Here is a tiny trained network, its code and every weight. The questions are about switching its units off for an input and a class, where a switched-off unit gives its printed mean instead of its output.

import numpy as np


def w(rows, s, z=0):
    codes = np.array(rows[::2]) - 128.0
    scale = np.full(codes.shape[1], s)
    scale[-1] = z or s
    return codes * scale


def f(y):
    return np.maximum(y, 0)


def log_softmax(a):
    a = a - a.max(-1, keepdims=True)
    return a - np.log(np.exp(a).sum(-1, keepdims=True))


def net(x, mask):
    res = np.array(x, float).reshape(1, 6) / 4 @ E
    y = f(res @ A[0][:, :-1].T + A[0][:, -1])
    res = res + np.where(mask, y, B[0][:, -1]) @ B[0][:, :-1]
    return log_softmax(res[-1] @ U[:, :-1].T + U[:, -1])


A, B = {}, {}
E = w([
[131,31,78],'x0',
[128,129,128],'x1',
[251,138,118],'x2',
[127,128,128],'x3',
[129,127,128],'x4',
[143,78,228],'x5',
],0.014)
A[0] = w([
[117,171,33,253],'n1',
[52,181,166,175],'n2',
[141,74,247,196],'n3',
[131,200,163,222],'n4',
[42,189,172,183],'n5',
[198,194,146,130],'n6',
[50,41,96,140],'n7',
[118,171,36,248],'n8',
[199,56,85,83],'n9',
[48,111,133,245],'n10',
],0.012,0.0063)
B[0] = w([
[81,255,104,255],'n1',
[179,83,12,237],'n2',
[166,1,151,248],'n3',
[251,173,155,221],'n4',
[179,66,12,253],'n5',
[169,214,206,201],'n6',
[28,133,205,225],'n7',
[96,221,110,251],'n8',
[145,96,12,216],'n9',
[67,82,114,240],'n10',
],0.0094,0.012)
U = w([
[141,151,31,249],'0',
[190,53,90,118],'1',
[152,216,185,57],'2',
[192,129,252,66],'3',
[25,161,150,127],'4',
[69,69,215,88],'5',
],0.011,0.0022)

Each question gives the input, the list of numbers given to net, and the class t.
The units are the neurons (one row each of A and B). Each row of codes is followed by its name. A weight is (code - 128) times the scale printed after its matrix; where a second scale follows, it is the last column's (A, B and U).
mask holds one flag per neuron, in row order. A switched-off neuron (its flag False) gives its mean, the last column of its row in B, instead of its output. The means were averaged over made-up inputs and are rounded, as every weight is.
A unit's drop is (log p(t) with every unit on - log p(t) with that unit switched off) / (log p(t) with every unit on - log p(t) with every unit switched off).
The circuit of an input: a set's keep is (log p(t) with only the set's units on - log p(t) with every unit switched off) / (log p(t) with every unit on - log p(t) with every unit switched off). Starting from all 10 units, units are removed one at a time, each time the one whose removal leaves the highest keep (on an exact tie, the one counted first), for as long as the keep stays at least 0.8.
circuit, biggest first: the units of the circuit, biggest drop first
most important unit: the unit with the biggest drop
top k neurons: the k neurons with the biggest drops, biggest first
drop when u is switched off: that unit's drop, to one decimal
input [-1,3,8,3,-3,2], class 3: most important unit => n6
input [-7,-2,-1,8,5,1], class 1: circuit, biggest first => (n1, n8)
input [-7,0,1,2,6,-8], class 2: circuit, biggest first => (n6, n9)
input [-1,-8,3,-3,3,-5], class 2: top 2 neurons => (n5, n2)
input [4,8,-6,6,-6,2], class 5: circuit, biggest first => (n7, n1)
input [0,-1,8,4,5,-3], class 2: top 3 neurons => (n6, n5, n2)
input [5,0,0,7,-1,-1], class 4: top 3 neurons => (n5, n2, n7)
input [-4,-1,8,-2,-5,1], class 3: top 2 neurons => (n1, n8)
input [-1,-7,6,-5,1,8], class 3: top 3 neurons => (n5, n6, n2)
input [0,-8,6,7,-6,-2], class 2: circuit, biggest first => (n5, n6)
input [2,-3,-8,1,-3,1], class 5: top 2 neurons => (n7, n1)
input [0,8,3,6,-6,7], class 3: top 3 neurons => (n5, n2, n10)
input [1,7,-5,-3,-6,4], class 5: top 3 neurons => (n7, n9, n4)
input [3,-4,-7,6,-3,-7], class 4: circuit, biggest first => (n7)
input [-4,-2,0,8,7,6], class 1: top 2 neurons => (n3, n7)
input [1,3,0,-5,-1,2], class 5: drop when n7 is switched off => -0.1
input [5,7,-1,-2,3,-7], class 4: drop when n5 is switched off => 0.1
input [5,2,-8,2,-2,1], class 5: drop when n1 is switched off => 0.3
input [-4,-2,8,2,8,-2], class 2: drop when n2 is switched off => 0.0
input [-2,-4,8,-8,0,7], class 3: circuit, biggest first => (n6)
